Below are the code and all the weights of a small trained network. Each question names an input and a class and asks about switching units off, where a switched-off unit gives its printed mean instead of its output.

import numpy as np


def w(rows, s, z=0):
    codes = np.array(rows[::2]) - 128.0
    scale = np.full(codes.shape[1], s)
    scale[-1] = z or s
    return codes * scale


def f(y):
    return y / 2 * (1 + np.tanh(0.7978845608 * (y + 0.044715 * y**3)))


def log_softmax(a):
    a = a - a.max(-1, keepdims=True)
    return a - np.log(np.exp(a).sum(-1, keepdims=True))


def net(x, mask):
    res = np.array(x, float).reshape(1, 7) / 4 @ E
    y = f(res @ A[0][:, :-1].T + A[0][:, -1])
    res = res + np.where(mask, y, B[0][:, -1]) @ B[0][:, :-1]
    return log_softmax(res[-1] @ U[:, :-1].T + U[:, -1])


A, B = {}, {}
E = w([
[58,168,144,240,136,199,125,152],'x0',
[84,57,37,91,78,57,126,254],'x1',
[40,105,31,150,108,91,130,105],'x2',
[156,124,134,70,65,29,19,58],'x3',
[199,164,143,78,154,134,152,188],'x4',
[202,176,126,154,132,96,55,143],'x5',
[136,106,158,107,73,118,84,145],'x6',
],0.0098)
A[0] = w([
[75,157,162,142,124,228,158,171,149],'neuron 1',
[143,122,72,173,115,83,90,224,249],'neuron 2',
[116,125,158,154,165,230,175,175,228],'neuron 3',
[1,90,31,202,142,143,173,109,106],'neuron 4',
[125,72,52,31,102,48,141,225,119],'neuron 5',
[102,103,128,78,153,106,137,174,184],'neuron 6',
[136,136,110,183,124,76,98,223,64],'neuron 7',
],0.016,0.0016)
B[0] = w([
[148,77,195,187,116,156,159,145,203],'neuron 1',
[174,126,50,133,106,146,78,151,201],'neuron 2',
[160,90,203,194,162,141,177,177,215],'neuron 3',
[6,186,106,114,116,187,132,82,235],'neuron 4',
[71,98,135,75,82,18,180,150,252],'neuron 5',
[105,110,105,120,136,88,144,115,168],'neuron 6',
[212,139,50,124,174,173,102,134,183],'neuron 7',
],0.016,0.026)
U = w([
[183,190,205,87,126,51,23,2,254],'0',
[141,125,176,175,150,131,120,170,112],'1',
[42,182,88,144,119,171,100,113,112],'2',
[162,154,51,122,128,117,58,182,37],'3',
[107,124,87,66,90,18,123,175,165],'4',
],0.01,0.0035)

Each question gives the input, the list of numbers given to net, and the class t.
The units are the neurons (one row each of A and B). Each row of codes is followed by its name. A weight is (code - 128) times the scale printed after its matrix; where a second scale follows, it is the last column's (A, B and U).
mask holds one flag per neuron, in row order. A switched-off neuron (its flag False) gives its mean, the last column of its row in B, instead of its output. The means were averaged over made-up inputs and are rounded, as every weight is.
A unit's drop is (log p(t) with every unit on - log p(t) with that unit switched off) / (log p(t) with every unit on - log p(t) with every unit switched off).
The circuit of an input: a set's keep is (log p(t) with only the set's units on - log p(t) with every unit switched off) / (log p(t) with every unit on - log p(t) with every unit switched off). Starting from all 7 units, units are removed one at a time, each time the one whose removal leaves the highest keep (on an exact tie, the one counted first), for as long as the keep stays at least 0.8.
circuit, biggest first: the units of the circuit, biggest drop first
most important unit: the unit with the biggest drop
k most important neurons: the k neurons with the biggest drops, biggest first
drop of u: that unit's drop, to one decimal
input [-4,-7,-4,1,4,3,-1], class 0: 2 most important neurons : (neuron 5; neuron 3)
input [8,-5,3,-5,-4,-2,6], class 1: most important unit : neuron 3
input [4,-6,4,7,4,-6,-2], class 0: circuit, biggest first : (neuron 4; neuron 5; neuron 3)
input [-2,-3,0,1,1,-5,-3], class 1: circuit, biggest first : (neuron 5; neuron 4)
input [0,-4,-5,6,-2,-7,6], class 0: circuit, biggest first : (neuron 5; neuron 4; neuron 3)
input [-8,-6,1,0,0,-5,-8], class 0: 2 most important neurons : (neuron 5; neuron 4)
input [1,-1,7,8,2,7,-1], class 3: circuit, biggest first : (neuron 5; neuron 2)
input [-3,2,-3,-4,7,7,-4], class 3: 2 most important neurons : (neuron 7; neuron 2)
input [7,4,-4,-1,1,5,-2], class 3: 2 most important neurons : (neuron 7; neuron 2)
input [-8,-4,-8,1,8,-3,-3], class 0: 3 most important neurons : (neuron 5; neuron 3; neuron 1)
input [7,-3,5,8,-2,5,1], class 0: 2 most important neurons : (neuron 4; neuron 5)
input [-5,-1,4,-8,-2,2,8], class 2: 3 most important neurons : (neuron 5; neuron 1; neuron 3)
input [6,-3,3,-2,4,-5,2], class 1: 2 most important neurons : (neuron 3; neuron 1)
input [-8,-4,-6,3,-6,8,5], class 0: circuit, biggest first : (neuron 5)
input [-1,-2,2,5,-3,-1,7], class 0: circuit, biggest first : (neuron 5; neuron 4; neuron 3)
input [5,-8,5,-1,8,2,4], class 1: drop of neuron 3 : 0.0
input [-5,-5,2,0,-2,-6,4], class 0: drop of neuron 3 : 0.3
input [-1,-4,8,5,2,1,1], class 0: drop of neuron 5 : 0.8
input [-4,3,3,5,-7,-7,-8], class 2: drop of neuron 4 : 3.9
